Below is a small trained network, with its code and all its weights. Each question gives an input and a class and asks what happens when units are switched off, that is, made to give their printed mean instead of their output.

import numpy as np


def w(rows, s, z=0):
    codes = np.array(rows[::2]) - 128.0
    scale = np.full(codes.shape[1], s)
    scale[-1] = z or s
    return codes * scale


def f(y):
    return y / 2 * (1 + np.tanh(0.7978845608 * (y + 0.044715 * y**3)))


def log_softmax(a):
    a = a - a.max(-1, keepdims=True)
    return a - np.log(np.exp(a).sum(-1, keepdims=True))


def net(x, mask):
    res = np.array(x, float).reshape(1, 7) / 4 @ E
    y = f(res @ A[0][:, :-1].T + A[0][:, -1])
    res = res + np.where(mask, y, B[0][:, -1]) @ B[0][:, :-1]
    return log_softmax(res[-1] @ U[:, :-1].T + U[:, -1])


A, B = {}, {}
E = w([
[61,63,160,192,190,94],'x0',
[108,173,163,129,173,245],'x1',
[155,116,137,148,121,140],'x2',
[139,122,134,139,121,134],'x3',
[160,121,139,144,134,129],'x4',
[138,189,77,235,144,112],'x5',
[137,125,129,132,132,128],'x6',
],0.012)
A[0] = w([
[94,77,100,175,130,67,150],'neuron 0',
[88,106,222,189,167,149,131],'neuron 1',
[121,151,53,175,193,81,160],'neuron 2',
[135,121,49,194,106,71,156],'neuron 3',
[149,142,118,117,48,68,126],'neuron 4',
[162,144,119,102,81,78,140],'neuron 5',
[112,97,107,122,86,121,121],'neuron 6',
[165,99,156,11,147,166,219],'neuron 7',
[189,110,84,94,92,130,151],'neuron 8',
[119,192,126,150,129,168,146],'neuron 9',
[85,49,127,166,82,48,107],'neuron 10',
[137,184,66,175,112,167,200],'neuron 11',
[86,116,158,129,199,179,156],'neuron 12',
[155,117,154,64,137,177,206],'neuron 13',
[143,61,55,194,152,83,131],'neuron 14',
[86,22,182,97,96,100,253],'neuron 15',
[174,135,102,106,45,69,153],'neuron 16',
[163,104,69,55,133,61,138],'neuron 17',
[118,53,167,94,137,100,155],'neuron 18',
[163,133,77,118,90,102,135],'neuron 19',
[92,115,186,144,172,143,101],'neuron 20',
],0.011,0.0043)
B[0] = w([
[124,175,190,103,106,45,193],'neuron 0',
[77,85,126,177,131,105,211],'neuron 1',
[85,192,139,126,122,158,200],'neuron 2',
[85,161,168,164,122,128,205],'neuron 3',
[85,68,104,172,111,108,188],'neuron 4',
[83,98,70,197,144,142,180],'neuron 5',
[141,110,107,134,163,101,143],'neuron 6',
[108,104,170,113,58,191,247],'neuron 7',
[85,122,100,206,78,170,185],'neuron 8',
[156,199,64,92,128,147,180],'neuron 9',
[190,176,176,44,111,121,201],'neuron 10',
[161,254,84,148,175,106,203],'neuron 11',
[100,101,95,186,74,158,208],'neuron 12',
[121,117,168,80,59,213,209],'neuron 13',
[111,164,180,111,101,111,196],'neuron 14',
[159,57,127,82,133,96,232],'neuron 15',
[72,89,97,168,134,123,209],'neuron 16',
[116,77,110,112,110,130,196],'neuron 17',
[211,86,103,75,157,124,189],'neuron 18',
[90,122,122,173,176,122,173],'neuron 19',
[87,70,63,124,142,138,178],'neuron 20',
],0.0085,0.012)
U = w([
[87,12,51,158,118,161,218],'0',
[104,189,254,118,48,161,158],'1',
[53,138,68,242,181,111,121],'2',
[237,184,13,109,183,159,91],'3',
[230,79,144,65,189,83,9],'4',
],0.0088,0.0014)

Each question gives the input, the list of numbers given to net, and the class t.
The units are the neurons (one row each of A and B). Each row of codes is followed by its name. A weight is (code - 128) times the scale printed after its matrix; where a second scale follows, it is the last column's (A, B and U).
mask holds one flag per neuron, in row order. A switched-off neuron (its flag False) gives its mean, the last column of its row in B, instead of its output. The means were averaged over made-up inputs and are rounded, as every weight is.
A unit's drop is (log p(t) with every unit on - log p(t) with that unit switched off) / (log p(t) with every unit on - log p(t) with every unit switched off).
The circuit of an input: a set's keep is (log p(t) with only the set's units on - log p(t) with every unit switched off) / (log p(t) with every unit on - log p(t) with every unit switched off). Starting from the 12 units with the biggest drops (on a tie, the unit counted first), units are removed one at a time, each time the one whose removal leaves the highest keep (on an exact tie, the one counted first), for as long as the keep stays at least 0.8.
circuit, biggest first: the units of the circuit, biggest drop first
k most important neurons: the k neurons with the biggest drops, biggest first
drop when u is switched off: that unit's drop, to one decimal
input [-5,0,-2,-2,7,-1,-3], class 0: circuit, biggest first : (neuron 10; neuron 0)
input [1,-6,1,-2,2,0,4], class 4: circuit, biggest first : (neuron 10; neuron 7)
input [-7,0,-5,6,7,8,-2], class 2: circuit, biggest first : (neuron 19; neuron 13)
input [-4,1,-8,4,7,7,3], class 3: circuit, biggest first : (neuron 11)
input [5,-7,-3,1,2,1,2], class 1: 2 most important neurons : (neuron 14; neuron 3)
input [-5,0,-8,-4,0,2,-1], class 2: 2 most important neurons : (neuron 10; neuron 18)
input [4,0,-3,-5,3,-8,5], class 4: 2 most important neurons : (neuron 18; neuron 15)
input [8,-8,6,8,-7,1,7], class 1: 4 most important neurons : (neuron 14; neuron 3; neuron 0; neuron 2)
input [-4,6,-8,-4,-1,1,4], class 3: 2 most important neurons : (neuron 9; neuron 11)
input [-7,-7,-8,2,-8,1,-1], class 2: drop when neuron 15 is switched off : 0.2
input [-7,-1,8,6,-2,-6,-7], class 0: drop when neuron 20 is switched off : 0.0
input [2,-2,-7,-6,-8,-8,-4], class 4: drop when neuron 15 is switched off : 0.1
